Below are the code and all the weights of a small trained network. Each question names an input and a class and asks about switching units off, where a switched-off unit gives its printed mean instead of its output.

import numpy as np


def w(rows, s, z=0):
    codes = np.array(rows[::2]) - 128.0
    scale = np.full(codes.shape[1], s)
    scale[-1] = z or s
    return codes * scale


def norm(h):
    return h / np.sqrt((h * h).mean(-1, keepdims=True) + 1e-5)


def f(y):
    return np.maximum(y, 0)


def log_softmax(a):
    a = a - a.max(-1, keepdims=True)
    return a - np.log(np.exp(a).sum(-1, keepdims=True))


def net(x, mask):
    res = np.array(x, float).reshape(1, 7) / 4 @ E
    u = 0
    for l in range(2):
        y = f(norm(res) @ A[l][:, :-1].T + A[l][:, -1])
        res = res + np.where(mask[u : u + 9], y, B[l][:, -1]) @ B[l][:, :-1]
        u += 9
    return log_softmax(norm(res)[-1] @ U[:, :-1].T + U[:, -1])


A, B = {}, {}
E = w([
[1,76,134],'x0',
[6,238,192],'x1',
[145,126,118],'x2',
[63,182,158],'x3',
[140,136,125],'x4',
[92,161,152],'x5',
[59,195,4],'x6',
],0.0068)
A[0] = w([
[174,102,105,230],'0.n0',
[107,20,91,42],'0.n1',
[162,88,224,127],'0.n2',
[123,111,108,103],'0.n3',
[111,146,78,95],'0.n4',
[70,78,112,4],'0.n5',
[130,85,55,175],'0.n6',
[192,183,127,175],'0.n7',
[12,31,123,113],'0.n8',
],0.011,0.0026)
B[0] = w([
[132,86,96,211],'0.n0',
[198,217,152,190],'0.n1',
[107,75,101,234],'0.n2',
[149,132,176,142],'0.n3',
[107,76,104,172],'0.n4',
[143,145,158,166],'0.n5',
[153,87,75,205],'0.n6',
[173,130,245,206],'0.n7',
[220,161,197,255],'0.n8',
],0.011,0.0051)
A[1] = w([
[72,133,134,67],'1.n0',
[183,160,178,45],'1.n1',
[123,95,156,74],'1.n2',
[131,195,162,130],'1.n3',
[110,176,2,249],'1.n4',
[158,162,107,84],'1.n5',
[22,175,149,253],'1.n6',
[210,163,119,76],'1.n7',
[20,24,123,47],'1.n8',
],0.0096,0.0018)
B[1] = w([
[171,116,150,155],'1.n0',
[86,123,118,249],'1.n1',
[107,82,142,165],'1.n2',
[111,180,103,237],'1.n3',
[1,71,142,219],'1.n4',
[125,123,184,160],'1.n5',
[143,153,95,254],'1.n6',
[118,171,167,243],'1.n7',
[158,153,169,153],'1.n8',
],0.012,0.0037)
U = w([
[158,170,108,198],'0',
[91,118,132,182],'1',
[1,9,151,122],'2',
[172,193,196,3],'3',
],0.0064,0.0041)

Each question gives the input, the list of numbers given to net, and the class t.
The units are the neurons (one row each of A and B). Each row of codes is followed by its name. A weight is (code - 128) times the scale printed after its matrix; where a second scale follows, it is the last column's (A, B and U).
mask holds one flag per neuron, layer by layer. A switched-off neuron (its flag False) gives its mean, the last column of its row in B, instead of its output. The means were averaged over made-up inputs and are rounded, as every weight is.
A unit's drop is (log p(t) with every unit on - log p(t) with that unit switched off) / (log p(t) with every unit on - log p(t) with every unit switched off).
The circuit of an input: a set's keep is (log p(t) with only the set's units on - log p(t) with every unit switched off) / (log p(t) with every unit on - log p(t) with every unit switched off). Starting from the 12 units with the biggest drops (on a tie, the unit counted first), units are removed one at a time, each time the one whose removal leaves the highest keep (on an exact tie, the one counted first), for as long as the keep stays at least 0.8.
units of the circuit, in order: the units of the circuit, biggest drop first
top k neurons: the k neurons with the biggest drops, biggest first
k most important neurons of layer l: the k neurons of layer l with the biggest drops, biggest first
drop when u is switched off: that unit's drop, to one decimal
input [-2,-4,6,0,-3,1,4], class 2: most important neuron of layer 0 : (0.n8)
input [-6,-7,0,6,0,-4,7], class 2: units of the circuit, in order : (0.n8; 1.n4)
input [-7,-7,0,2,2,-4,7], class 2: 4 most important neurons of layer 0 : (0.n8; 0.n1; 0.n0; 0.n6)
input [-7,-2,-4,2,-3,4,8], class 2: top 2 neurons : (1.n4; 0.n8)
input [-5,2,-1,0,5,-3,7], class 2: top 2 neurons : (1.n4; 0.n8)
input [8,4,8,-6,-4,-5,6], class 3: top 2 neurons : (0.n8; 0.n5)
input [-4,-3,-8,0,4,1,6], class 2: top 2 neurons : (0.n8; 1.n4)
input [8,-7,-7,-6,0,8,2], class 3: top 2 neurons : (0.n1; 0.n8)
input [-1,2,-1,6,3,-3,8], class 2: drop when 1.n6 is switched off : -0.1
input [8,7,2,-7,5,4,0], class 3: drop when 1.n4 is switched off : 0.2
